Here is a tiny trained network, its code and every weight. The questions are about switching its units off for an input and a class, where a switched-off unit gives its printed mean instead of its output.

import numpy as np


def w(rows, s, z=0):
    codes = np.array(rows[::2]) - 128.0
    scale = np.full(codes.shape[1], s)
    scale[-1] = z or s
    return codes * scale


def f(y):
    return y / 2 * (1 + np.tanh(0.7978845608 * (y + 0.044715 * y**3)))


def log_softmax(a):
    a = a - a.max(-1, keepdims=True)
    return a - np.log(np.exp(a).sum(-1, keepdims=True))


def net(x, mask):
    res = np.array(x, float).reshape(1, 4) / 4 @ E
    y = f(res @ A[0][:, :-1].T + A[0][:, -1])
    res = res + np.where(mask, y, B[0][:, -1]) @ B[0][:, :-1]
    return log_softmax(res[-1] @ U[:, :-1].T + U[:, -1])


A, B = {}, {}
E = w([
[111,170,119,138,157],'x0',
[111,51,99,11,64],'x1',
[87,163,224,99,199],'x2',
[254,59,170,158,109],'x3',
],0.0081)
A[0] = w([
[70,192,99,114,175,163],'N0',
[146,118,99,66,63,121],'N1',
[64,77,132,61,130,252],'N2',
[117,96,165,145,56,175],'N3',
[148,155,172,184,153,207],'N4',
[204,120,131,148,30,229],'N5',
[170,92,105,147,121,87],'N6',
[109,126,97,49,32,109],'N7',
[122,120,110,193,111,109],'N8',
[104,210,61,183,115,139],'N9',
[114,89,81,69,146,17],'N10',
[92,158,223,82,248,216],'N11',
[95,215,150,154,221,12],'N12',
[188,183,163,161,121,251],'N13',
],0.011,0.0039)
B[0] = w([
[93,184,155,77,60,208],'N0',
[202,118,33,156,100,191],'N1',
[213,130,131,196,2,226],'N2',
[131,38,78,188,100,164],'N3',
[66,120,194,169,171,192],'N4',
[219,91,113,162,227,232],'N5',
[189,87,196,156,130,158],'N6',
[201,62,101,156,102,210],'N7',
[78,56,69,142,189,144],'N8',
[36,182,63,87,179,190],'N9',
[105,115,136,123,77,151],'N10',
[108,158,227,173,70,254],'N11',
[103,182,156,129,76,205],'N12',
[44,99,191,219,152,196],'N13',
],0.0082,0.0092)
U = w([
[169,64,91,90,73,116],'0',
[11,210,110,110,166,6],'1',
[85,178,254,131,101,252],'2',
[146,103,173,227,231,74],'3',
],0.0074,0.0029)

Each question gives the input, the list of numbers given to net, and the class t.
The units are the neurons (one row each of A and B). Each row of codes is followed by its name. A weight is (code - 128) times the scale printed after its matrix; where a second scale follows, it is the last column's (A, B and U).
mask holds one flag per neuron, in row order. A switched-off neuron (its flag False) gives its mean, the last column of its row in B, instead of its output. The means were averaged over made-up inputs and are rounded, as every weight is.
A unit's drop is (log p(t) with every unit on - log p(t) with that unit switched off) / (log p(t) with every unit on - log p(t) with every unit switched off).
The circuit of an input: a set's keep is (log p(t) with only the set's units on - log p(t) with every unit switched off) / (log p(t) with every unit on - log p(t) with every unit switched off). Starting from the 12 units with the biggest drops (on a tie, the unit counted first), units are removed one at a time, each time the one whose removal leaves the highest keep (on an exact tie, the one counted first), for as long as the keep stays at least 0.8.
circuit, biggest first: the units of the circuit, biggest drop first
top k neurons: the k neurons with the biggest drops, biggest first
drop of u: that unit's drop, to one decimal
input [-6,0,-7,8], class 3: circuit, biggest first : N5
input [6,-8,4,8], class 2: circuit, biggest first : N12; N11
input [-2,-7,-1,-3], class 1: circuit, biggest first : N9; N2
input [5,6,2,-4], class 0: circuit, biggest first : N7; N2
input [4,-6,0,-5], class 1: top 2 neurons : N9; N2
input [-2,1,-3,-6], class 0: circuit, biggest first : N11; N13
input [-7,-1,-7,1], class 3: top 3 neurons : N5; N2; N0
input [5,8,2,-8], class 0: top 2 neurons : N7; N2
input [2,0,-3,-5], class 1: top 2 neurons : N9; N11
input [-6,-6,1,-5], class 1: top 4 neurons : N9; N2; N6; N7
input [1,0,-1,-2], class 1: drop of N11 : 0.3
input [3,-1,-7,-5], class 1: drop of N9 : 0.3
input [8,-8,6,5], class 2: drop of N5 : 0.0
input [1,-1,-7,-7], class 1: circuit, biggest first : N9
